Here is a tiny trained network, its code and every weight. The questions are about switching its units off for an input and a class, where a switched-off unit gives its printed mean instead of its output.

import numpy as np


def w(rows, s, z=0):
    codes = np.array(rows[::2]) - 128.0
    scale = np.full(codes.shape[1], s)
    scale[-1] = z or s
    return codes * scale


def norm(h):
    return h / np.sqrt((h * h).mean(-1, keepdims=True) + 1e-5)


def f(y):
    return y / 2 * (1 + np.tanh(0.7978845608 * (y + 0.044715 * y**3)))


def log_softmax(a):
    a = a - a.max(-1, keepdims=True)
    return a - np.log(np.exp(a).sum(-1, keepdims=True))


def net(x, mask):
    res = np.array(x, float).reshape(1, 6) / 4 @ E
    u = 0
    for l in range(3):
        y = f(norm(res) @ A[l][:, :-1].T + A[l][:, -1])
        res = res + np.where(mask[u : u + 10], y, B[l][:, -1]) @ B[l][:, :-1]
        u += 10
    return log_softmax(norm(res)[-1] @ U[:, :-1].T + U[:, -1])


A, B = {}, {}
E = w([
[130,127,125,130,129,131,131,132,128,126,123],'x0',
[137,39,138,133,93,24,109,219,108,142,89],'x1',
[79,118,213,105,135,131,254,142,81,185,114],'x2',
[133,132,131,133,131,123,126,124,123,129,124],'x3',
[111,130,112,242,203,99,128,166,241,185,155],'x4',
[125,135,129,130,119,122,131,126,131,127,127],'x5',
],0.0097)
A[0] = w([
[101,113,141,127,81,156,125,118,153,102,150,87],'0.n1',
[132,160,126,189,183,137,167,85,202,155,155,57],'0.n2',
[78,119,220,164,163,146,252,148,124,237,151,3],'0.n3',
[171,92,71,118,71,156,50,87,83,18,104,151],'0.n4',
[148,54,128,155,113,39,102,211,136,195,127,33],'0.n5',
[134,207,117,24,83,204,126,54,64,99,153,138],'0.n6',
[34,128,216,50,139,138,254,135,27,166,124,41],'0.n7',
[72,168,129,158,61,107,114,104,139,147,114,135],'0.n8',
[168,60,149,71,79,34,111,157,123,86,104,84],'0.n9',
[134,42,107,86,73,57,111,152,53,102,106,61],'0.n10',
],0.006,0.0045)
B[0] = w([
[159,139,147,141,177,107,126,138,117,135,129,120],'0.n1',
[99,164,73,67,101,183,97,149,82,174,152,183],'0.n2',
[37,209,179,34,189,103,103,143,150,119,68,223],'0.n3',
[43,206,180,76,177,121,90,148,128,121,90,232],'0.n4',
[123,44,101,156,146,111,100,52,170,69,61,200],'0.n5',
[133,44,154,138,184,60,137,101,228,49,96,255],'0.n6',
[226,86,101,253,67,157,111,106,110,147,181,254],'0.n7',
[161,117,122,127,167,162,109,139,124,128,124,131],'0.n8',
[70,156,96,104,111,184,97,219,93,196,127,195],'0.n9',
[101,204,116,92,115,173,119,206,68,162,158,195],'0.n10',
],0.0066,0.0069)
A[1] = w([
[159,132,16,128,86,162,110,85,152,141,253,12],'1.n1',
[134,224,94,152,157,199,114,124,155,205,173,66],'1.n2',
[106,178,156,133,167,92,91,101,161,88,111,70],'1.n3',
[117,155,115,149,132,115,202,143,140,170,159,18],'1.n4',
[94,53,144,98,131,131,203,126,124,120,114,58],'1.n5',
[138,141,156,125,147,160,205,31,115,151,149,113],'1.n6',
[129,118,129,167,174,81,196,170,138,132,156,5],'1.n7',
[81,86,126,162,81,83,197,173,73,163,115,45],'1.n8',
[245,102,150,150,99,152,201,30,112,88,184,33],'1.n9',
[167,91,101,148,12,141,107,164,55,176,139,15],'1.n10',
],0.0071,0.0028)
B[1] = w([
[247,173,156,184,131,31,104,124,34,115,143,168],'1.n1',
[74,111,101,136,180,85,198,91,17,142,233,253],'1.n2',
[180,94,131,119,136,163,234,132,115,121,136,229],'1.n3',
[73,161,87,38,142,106,150,129,161,73,95,135],'1.n4',
[131,127,178,183,81,145,144,86,140,209,99,155],'1.n5',
[25,103,122,123,65,198,74,247,108,126,123,233],'1.n6',
[119,123,137,11,148,129,78,86,126,91,78,128],'1.n7',
[233,168,129,88,196,106,178,17,182,114,110,196],'1.n8',
[77,93,136,202,3,198,8,149,111,147,33,240],'1.n9',
[202,242,124,61,155,156,213,121,117,90,220,198],'1.n10',
],0.0059,0.0039)
A[2] = w([
[192,132,140,165,112,141,106,152,119,113,140,121],'2.n1',
[129,24,128,100,66,122,82,142,154,134,62,39],'2.n2',
[164,66,1,230,151,112,96,115,118,121,191,71],'2.n3',
[127,163,117,164,155,130,142,84,112,156,216,88],'2.n4',
[153,94,179,179,148,34,129,131,182,163,89,36],'2.n5',
[146,100,174,163,167,83,167,142,147,133,109,3],'2.n6',
[237,125,140,108,109,115,223,134,62,170,201,44],'2.n7',
[123,128,156,77,166,106,149,55,184,44,130,34],'2.n8',
[143,173,102,152,113,186,80,147,126,116,177,137],'2.n9',
[98,98,116,185,126,112,82,156,182,145,80,61],'2.n10',
],0.0083,0.0037)
B[2] = w([
[121,156,182,96,125,156,149,110,140,141,95,149],'2.n1',
[85,208,169,204,151,144,137,78,83,137,244,235],'2.n2',
[215,86,80,217,6,127,136,149,84,101,195,255],'2.n3',
[94,211,180,158,131,39,111,116,90,119,137,204],'2.n4',
[128,93,113,34,149,122,67,99,157,180,48,197],'2.n5',
[89,155,122,88,140,111,85,100,116,152,72,137],'2.n6',
[255,167,154,134,123,86,205,143,190,119,118,208],'2.n7',
[250,86,74,127,196,142,164,65,181,94,176,182],'2.n8',
[99,124,202,121,114,53,114,107,96,169,41,196],'2.n9',
[189,33,110,68,57,178,228,142,163,162,94,225],'2.n10',
],0.0066,0.0049)
U = w([
[195,121,112,88,220,154,120,62,190,35,129,240],'0',
[94,87,201,219,31,217,137,91,111,121,99,127],'1',
[83,171,105,51,110,117,31,228,65,125,91,145],'2',
[254,191,181,95,88,119,235,167,105,159,111,142],'3',
[175,178,92,253,122,52,127,97,78,124,222,110],'4',
[7,204,149,124,203,132,206,122,116,174,166,109],'5',
[207,13,40,179,48,111,106,172,177,158,118,7],'6',
[113,80,145,71,185,75,149,102,191,216,17,118],'7',
],0.013,0.0017)

Each question gives the input, the list of numbers given to net, and the class t.
The units are the neurons (one row each of A and B). Each row of codes is followed by its name. A weight is (code - 128) times the scale printed after its matrix; where a second scale follows, it is the last column's (A, B and U).
mask holds one flag per neuron, layer by layer. A switched-off neuron (its flag False) gives its mean, the last column of its row in B, instead of its output. The means were averaged over made-up inputs and are rounded, as every weight is.
A unit's drop is (log p(t) with every unit on - log p(t) with that unit switched off) / (log p(t) with every unit on - log p(t) with every unit switched off).
The circuit of an input: a set's keep is (log p(t) with only the set's units on - log p(t) with every unit switched off) / (log p(t) with every unit on - log p(t) with every unit switched off). Starting from the 12 units with the biggest drops (on a tie, the unit counted first), units are removed one at a time, each time the one whose removal leaves the highest keep (on an exact tie, the one counted first), for as long as the keep stays at least 0.8.
circuit, biggest first: the units of the circuit, biggest drop first
unit that matters most: the unit with the biggest drop
k most important neurons: the k neurons with the biggest drops, biggest first
k most important neurons of layer l: the k neurons of layer l with the biggest drops, biggest first
drop of u: that unit's drop, to one decimal
input [8,8,3,-3,0,-7], class 3: unit that matters most	0.n6
input [0,1,0,6,1,0], class 6: 2 most important neurons	[0.n4, 0.n3]
input [-4,1,8,-8,8,-8], class 7: 3 most important neurons	[0.n10, 2.n2, 0.n9]
input [4,4,1,-5,-8,-3], class 3: 4 most important neurons	[0.n3, 1.n10, 0.n7, 2.n7]
input [2,1,-8,7,0,7], class 2: 4 most important neurons	[0.n6, 0.n4, 0.n7, 0.n5]
input [-2,-6,-5,-5,1,-8], class 4: circuit, biggest first	[1.n2, 2.n3]
input [3,3,1,-8,8,-2], class 7: 2 most important neurons	[0.n7, 2.n5]
input [5,-5,1,3,-3,-4], class 1: circuit, biggest first	[1.n9, 0.n3]
input [7,0,-4,2,-4,5], class 0: 3 most important neurons	[0.n6, 2.n8, 1.n6]
input [-4,-7,-1,-1,1,-5], class 4: circuit, biggest first	[0.n3, 1.n1]
input [2,-5,1,-5,-1,3], class 1: circuit, biggest first	[1.n9, 0.n3, 0.n4]
input [-5,3,1,5,1,1], class 7: 3 most important neurons	[0.n7, 0.n5, 2.n5]
input [2,7,1,-1,-5,5], class 3: 4 most important neurons	[1.n10, 0.n3, 2.n7, 1.n8]
input [8,-2,5,-6,0,-2], class 1: most important neuron	[0.n7]
input [-8,-8,-8,8,1,3], class 4: 2 most important neurons of layer 0	[0.n3, 0.n5]
input [-2,1,4,6,2,2], class 7: 2 most important neurons of layer 0	[0.n3, 0.n10]
input [0,-3,-5,-4,1,-3], class 4: drop of 0.n5	0.2
input [-1,-5,7,-6,-7,4], class 1: drop of 2.n3	0.0
input [-1,-1,-5,-3,-8,3], class 0: drop of 2.n8	0.2
input [-1,-2,-5,2,-8,-5], class 0: drop of 0.n6	0.5
input [-1,0,-4,6,-1,4], class 0: unit that matters most	2.n8
